Below are the code and all the weights of a small trained network. Each question names an input and a class and asks about switching units off, where a switched-off unit gives its printed mean instead of its output.

import numpy as np


def w(rows, s, z=0):
    codes = np.array(rows[::2]) - 128.0
    scale = np.full(codes.shape[1], s)
    scale[-1] = z or s
    return codes * scale


def f(y):
    return y / 2 * (1 + np.tanh(0.7978845608 * (y + 0.044715 * y**3)))


def log_softmax(a):
    a = a - a.max(-1, keepdims=True)
    return a - np.log(np.exp(a).sum(-1, keepdims=True))


def net(x, mask):
    res = np.array(x, float).reshape(1, 8) / 4 @ E
    y = f(res @ A[0][:, :-1].T + A[0][:, -1])
    res = res + np.where(mask, y, B[0][:, -1]) @ B[0][:, :-1]
    return log_softmax(res[-1] @ U[:, :-1].T + U[:, -1])


A, B = {}, {}
E = w([
[127,127,124,128,127,127,123],'x0',
[134,131,134,130,126,128,127],'x1',
[95,203,132,105,242,53,43],'x2',
[182,95,116,105,66,13,105],'x3',
[212,104,128,179,155,151,90],'x4',
[177,80,118,2,151,174,113],'x5',
[131,125,120,129,132,129,138],'x6',
[130,136,131,126,126,125,131],'x7',
],0.0059)
A[0] = w([
[131,92,103,132,88,148,167,9],'neuron 0',
[247,136,128,184,154,158,117,55],'neuron 1',
[90,147,130,214,81,115,121,45],'neuron 2',
[145,90,121,120,84,67,124,97],'neuron 3',
[162,103,130,55,136,162,140,40],'neuron 4',
[133,149,140,114,117,119,134,11],'neuron 5',
[64,164,129,56,78,109,188,72],'neuron 6',
[125,148,136,195,144,82,175,35],'neuron 7',
[183,147,120,114,91,58,138,7],'neuron 8',
[147,117,150,140,51,170,147,58],'neuron 9',
[107,152,129,135,179,178,158,32],'neuron 10',
[167,142,114,47,137,147,134,1],'neuron 11',
[98,138,133,150,145,221,124,79],'neuron 12',
],0.012,0.0059)
B[0] = w([
[58,191,142,64,193,88,90,159],'neuron 0',
[5,31,155,191,143,136,129,250],'neuron 1',
[184,61,87,25,163,172,141,233],'neuron 2',
[149,169,167,112,61,165,102,219],'neuron 3',
[175,81,79,71,132,138,157,218],'neuron 4',
[36,33,189,52,113,79,52,64],'neuron 5',
[47,36,138,211,136,109,143,228],'neuron 6',
[126,55,138,23,180,155,136,175],'neuron 7',
[73,164,176,46,52,126,99,153],'neuron 8',
[151,209,121,148,214,81,93,245],'neuron 9',
[129,116,173,75,54,72,63,165],'neuron 10',
[139,71,132,38,179,122,149,164],'neuron 11',
[153,166,154,91,18,94,120,243],'neuron 12',
],0.021,0.0025)
U = w([
[154,73,82,34,142,175,182,44],'0',
[122,160,183,85,2,128,117,52],'1',
[81,216,115,100,251,38,76,92],'2',
[145,139,95,152,100,175,197,254],'3',
[46,67,134,182,106,146,172,51],'4',
[150,155,91,144,103,160,198,222],'5',
[155,154,95,149,106,173,184,200],'6',
],0.008,0.0088)

Each question gives the input, the list of numbers given to net, and the class t.
The units are the neurons (one row each of A and B). Each row of codes is followed by its name. A weight is (code - 128) times the scale printed after its matrix; where a second scale follows, it is the last column's (A, B and U).
mask holds one flag per neuron, in row order. A switched-off neuron (its flag False) gives its mean, the last column of its row in B, instead of its output. The means were averaged over made-up inputs and are rounded, as every weight is.
A unit's drop is (log p(t) with every unit on - log p(t) with that unit switched off) / (log p(t) with every unit on - log p(t) with every unit switched off).
The circuit of an input: a set's keep is (log p(t) with only the set's units on - log p(t) with every unit switched off) / (log p(t) with every unit on - log p(t) with every unit switched off). Starting from the 12 units with the biggest drops (on a tie, the unit counted first), units are removed one at a time, each time the one whose removal leaves the highest keep (on an exact tie, the one counted first), for as long as the keep stays at least 0.8.
circuit, biggest first: the units of the circuit, biggest drop first
unit that matters most: the unit with the biggest drop
k most important neurons: the k neurons with the biggest drops, biggest first
drop of u: that unit's drop, to one decimal
input [4,-8,2,7,8,-8,-8,-6], class 0: circuit, biggest first	neuron 2
input [-6,3,-8,-3,6,-7,0,8], class 2: 2 most important neurons	neuron 9; neuron 0
input [3,6,0,6,-7,5,6,-7], class 4: 2 most important neurons	neuron 6; neuron 12
input [-8,7,6,-4,3,-8,-7,6], class 0: circuit, biggest first	neuron 2; neuron 7
input [-8,5,5,-8,-4,7,-8,3], class 1: circuit, biggest first	neuron 10; neuron 12
input [-6,-7,8,8,3,-2,-6,5], class 1: 3 most important neurons	neuron 8; neuron 3; neuron 9
input [7,6,-4,-8,4,7,-1,0], class 1: 3 most important neurons	neuron 12; neuron 10; neuron 2
input [-1,-3,5,1,-8,-1,-2,8], class 4: 2 most important neurons	neuron 6; neuron 9
input [-3,5,1,7,-2,-5,1,0], class 1: 2 most important neurons	neuron 8; neuron 3
input [8,6,-3,-7,8,4,-6,8], class 4: 2 most important neurons	neuron 1; neuron 3
input [4,-6,-6,-8,0,6,-4,2], class 1: 2 most important neurons	neuron 12; neuron 10
input [-6,2,-3,6,-4,-4,6,6], class 1: 2 most important neurons	neuron 3; neuron 8
input [-4,8,-8,8,7,3,6,-8], class 1: 2 most important neurons	neuron 3; neuron 8
input [-3,-4,7,0,-7,7,-2,6], class 0: unit that matters most	neuron 11
input [4,6,3,-6,6,-5,3,5], class 1: 3 most important neurons	neuron 12; neuron 10; neuron 6
input [7,-6,4,-6,-7,0,-6,-7], class 4: 2 most important neurons	neuron 6; neuron 3
input [8,-8,5,-6,-8,3,-1,6], class 4: 2 most important neurons	neuron 6; neuron 9
input [5,-4,3,-4,5,-8,-3,-4], class 0: drop of neuron 7	0.2
input [6,8,-8,5,-8,-1,7,-7], class 2: drop of neuron 11	0.0
input [-5,-6,-8,-7,0,1,2,8], class 2: drop of neuron 9	1.0
input [0,5,-7,-8,-7,-5,3,-8], class 1: circuit, biggest first	neuron 12
